Below is a small trained network, with its code and all its weights. Each question gives an input and a target symbol and asks what happens when units are switched off, that is, made to give their printed mean instead of their output.

import numpy as np


def w(rows, s, z=0):
    codes = np.array(rows[::2]) - 128.0
    scale = np.full(codes.shape[1], s)
    scale[-1] = z or s
    return codes * scale


def norm(h):
    return h / np.sqrt((h * h).mean(-1, keepdims=True) + 1e-5)


def softmax(a):
    e = np.exp(a - a.max(-1, keepdims=True))
    return e / e.sum(-1, keepdims=True)


def log_softmax(a):
    a = a - a.max(-1, keepdims=True)
    return a - np.log(np.exp(a).sum(-1, keepdims=True))


def net(x, mask):
    ids = ['αγδεζηλμξστω'.index(c) for c in x.split()]
    T = len(ids)
    res = E[ids] + P[:T]
    u = 0
    for l in range(2):
        r = norm(res)
        for j in range(3):
            rows = slice(2 * j, 2 * j + 2)
            q, k, v = (r @ M[l][rows].T for M in (Q, K, V))
            z = softmax(np.where(np.tri(T) > 0, q @ k.T / 2**0.5, -1e9)) @ v
            o = O[l][rows]
            res = res + np.where(mask[u + j], z, o[:, -1]) @ o[:, :-1]
        u += 3
    return log_softmax(norm(res)[-1] @ U[:, :-1].T + U[:, -1])


Q, K, V, O = {}, {}, {}, {}
E = w([
[204,109,171,155,200,154,162,158,98,128,228],'α',
[99,169,194,175,93,139,66,110,88,33,124],'γ',
[94,123,146,61,101,131,168,152,55,131,111],'δ',
[60,136,156,132,139,142,249,158,11,195,104],'ε',
[121,116,175,83,94,169,168,88,81,74,222],'ζ',
[79,42,199,217,131,173,177,127,115,88,154],'η',
[112,112,178,165,161,94,144,118,63,103,219],'λ',
[178,198,169,99,96,89,169,118,145,43,172],'μ',
[148,154,208,175,76,69,181,89,66,131,148],'ξ',
[178,161,196,94,20,102,128,127,96,86,123],'σ',
[142,146,187,183,185,105,189,154,151,114,169],'τ',
[117,178,173,149,168,177,172,74,76,123,211],'ω',
],0.013)
P = w([
[142,113,78,129,191,162,119,122,121,156,118],'0',
[94,196,194,81,176,101,148,180,102,61,144],'1',
[169,194,114,38,126,119,174,252,68,89,151],'2',
[52,119,69,77,148,20,79,78,104,95,131],'3',
[85,185,94,99,48,85,158,161,198,211,200],'4',
[93,117,61,160,129,87,115,45,131,101,61],'5',
[128,169,181,102,150,139,121,181,158,104,92],'6',
[216,115,56,114,98,145,209,185,126,94,125],'7',
[64,81,117,122,97,66,130,95,136,96,127],'8',
[91,178,193,131,105,181,162,184,201,176,201],'9',
],0.012)
Q[0] = w([
[129,88,2,145,156,47,115,77,101,106,89],'0.h1',
[53,112,104,109,111,68,72,111,187,175,201],'0.h1',
[135,114,166,114,133,132,128,107,86,116,157],'0.h2',
[172,176,111,94,147,103,109,91,133,160,99],'0.h2',
[179,169,153,148,121,201,176,164,92,85,110],'0.h3',
[169,93,50,134,139,104,159,79,90,77,110],'0.h3',
],0.0089)
K[0] = w([
[45,122,230,92,224,58,56,53,75,101,133],'0.h1',
[148,151,239,70,153,152,197,254,108,44,129],'0.h1',
[132,156,144,156,171,137,167,120,173,137,140],'0.h2',
[114,70,126,100,104,70,92,59,176,126,104],'0.h2',
[147,116,18,183,63,146,104,55,213,204,119],'0.h3',
[68,99,181,107,207,44,55,43,185,154,35],'0.h3',
],0.0073)
V[0] = w([
[106,65,149,113,70,177,137,153,190,111,90],'0.h1',
[124,121,119,201,173,23,129,184,168,180,75],'0.h1',
[118,71,121,137,199,150,59,99,180,210,106],'0.h2',
[155,114,121,161,74,157,35,123,98,151,103],'0.h2',
[60,102,173,150,168,168,75,78,168,77,200],'0.h3',
[108,2,118,90,97,154,151,132,114,145,183],'0.h3',
],0.0082)
O[0] = w([
[103,170,25,198,145,100,132,142,146,128,139,116],'0.h1',
[14,76,94,71,99,155,139,67,130,118,254,88],'0.h1',
[170,187,84,23,75,124,165,72,94,171,138,1],'0.h2',
[188,68,84,150,235,162,78,143,13,161,212,28],'0.h2',
[70,189,150,145,76,112,121,201,131,229,95,227],'0.h3',
[149,110,73,180,89,42,184,108,43,128,119,169],'0.h3',
],0.0085,0.0089)
Q[1] = w([
[160,120,90,117,161,117,87,50,209,201,119],'1.h1',
[138,49,68,124,150,165,72,96,99,216,118],'1.h1',
[136,99,120,117,141,115,59,89,111,192,158],'1.h2',
[153,68,120,141,212,179,48,140,113,129,133],'1.h2',
[152,122,92,82,109,83,68,99,205,199,121],'1.h3',
[97,103,255,139,102,100,204,250,98,82,129],'1.h3',
],0.0077)
K[1] = w([
[77,136,135,201,33,100,158,253,185,67,138],'1.h1',
[82,200,167,133,73,32,110,167,203,53,93],'1.h1',
[90,99,168,175,93,102,65,123,251,21,89],'1.h2',
[129,162,60,156,72,138,104,145,110,25,109],'1.h2',
[50,128,218,142,112,16,171,211,174,9,134],'1.h3',
[198,92,38,209,91,214,42,26,105,119,174],'1.h3',
],0.0054)
V[1] = w([
[161,166,68,13,71,110,31,139,72,93,140],'1.h1',
[171,78,106,51,224,50,255,188,14,107,130],'1.h1',
[123,198,145,146,176,168,137,197,102,248,81],'1.h2',
[184,113,165,119,197,254,167,143,160,162,117],'1.h2',
[167,186,62,80,123,154,166,202,189,62,63],'1.h3',
[136,158,103,137,154,229,129,141,57,254,154],'1.h3',
],0.0083)
O[1] = w([
[95,102,207,237,166,171,157,146,201,254,45,50],'1.h1',
[100,103,153,168,179,178,144,83,39,146,192,168],'1.h1',
[147,73,160,82,154,48,80,161,109,156,163,246],'1.h2',
[89,70,97,74,234,10,142,100,199,130,156,96],'1.h2',
[110,144,90,197,186,75,210,112,107,133,25,104],'1.h3',
[198,116,104,150,72,132,73,24,154,165,117,196],'1.h3',
],0.0088,0.012)
U = w([
[151,198,153,28,158,87,179,94,69,138,161,255],'α',
[83,169,198,133,149,172,72,225,138,189,177,153],'γ',
[130,48,78,232,113,164,139,131,146,33,126,130],'δ',
[98,100,119,95,180,99,164,13,95,121,203,55],'ε',
[185,177,174,207,154,200,201,111,100,183,21,110],'ζ',
[65,176,25,198,94,32,134,163,64,151,177,117],'η',
[139,156,165,125,21,171,115,120,84,148,182,95],'λ',
[109,209,111,81,94,196,223,120,193,105,72,128],'μ',
[104,112,65,74,171,195,138,68,112,45,190,93],'ξ',
[167,133,35,104,198,148,132,159,127,22,126,87],'σ',
[2,144,77,29,109,215,113,98,197,114,245,91],'τ',
[182,131,166,106,117,110,105,102,192,190,82,90],'ω',
],0.0073,0.0099)

Each question gives the input, a string of symbols that net reads in full, and the target symbol t.
The units are the heads (2 rows each of Q, K, V and O). Each row of codes is followed by its name. A weight is (code - 128) times the scale printed after its matrix; where a second scale follows, it is the last column's (O and U).
mask holds one flag per head, layer by layer. A switched-off head (its flag False) gives its mean, the last column of its rows in O, instead of its output. The means were averaged over made-up inputs and are rounded, as every weight is.
A unit's drop is (log p(t) with every unit on - log p(t) with that unit switched off) / (log p(t) with every unit on - log p(t) with every unit switched off).
The circuit of an input: a set's keep is (log p(t) with only the set's units on - log p(t) with every unit switched off) / (log p(t) with every unit on - log p(t) with every unit switched off). Starting from all 6 units, units are removed one at a time, each time the one whose removal leaves the highest keep (on an exact tie, the one counted first), for as long as the keep stays at least 0.8.
units of the circuit, in order: the units of the circuit, biggest drop first
unit that matters most: the unit with the biggest drop
heads that matter: for each layer, one digit per head in row order, 1 if its drop is at least 0.15 and else 0, layers parted by /
input γ γ η η τ ζ η γ λ δ, target ω: units of the circuit, in order : [0.h2, 0.h3, 1.h1, 1.h3]
input η α η η, target λ: unit that matters most : 0.h3
input γ ε η γ η γ, target γ: heads that matter : 011 / 000
input τ η μ η τ η η, target τ: heads that matter : 100 / 000
input τ η ξ η η, target μ: heads that matter : 110 / 110
input α γ σ γ, target γ: units of the circuit, in order : [0.h2, 0.h3, 1.h1]
input τ λ τ ω δ λ, target μ: units of the circuit, in order : [0.h2, 1.h2, 0.h1, 1.h1]
input ζ τ η η η γ λ, target η: heads that matter : 101 / 000
input ζ γ η γ η η γ, target η: units of the circuit, in order : [0.h1, 0.h3]
input δ τ δ ξ λ η η η η α, target ζ: units of the circuit, in order : [0.h3, 0.h2, 1.h1]
input λ σ δ, target γ: heads that matter : 110 / 101
input α μ γ γ α α η ξ η, target ε: heads that matter : 010 / 110
input η γ η λ γ λ, target λ: units of the circuit, in order : [1.h2, 0.h1]
input ξ μ τ η η ε, target τ: units of the circuit, in order : [1.h3, 0.h1, 0.h2]
input μ η δ γ ζ η δ α, target η: units of the circuit, in order : [0.h3, 0.h1]
input ξ η τ μ τ λ γ τ η λ, target τ: unit that matters most : 0.h1
input ξ ζ η ε γ γ λ λ, target τ: units of the circuit, in order : [0.h3, 1.h2, 0.h1]
input γ ε η η γ η ζ, target ω: units of the circuit, in order : [0.h2, 1.h1, 0.h3, 1.h3]
input γ ζ λ, target γ: heads that matter : 010 / 000
input η γ γ τ, target γ: units of the circuit, in order : [0.h3]
input γ η γ ζ ω η η δ η ξ, target ω: heads that matter : 011 / 101
input λ η δ α, target γ: heads that matter : 111 / 101
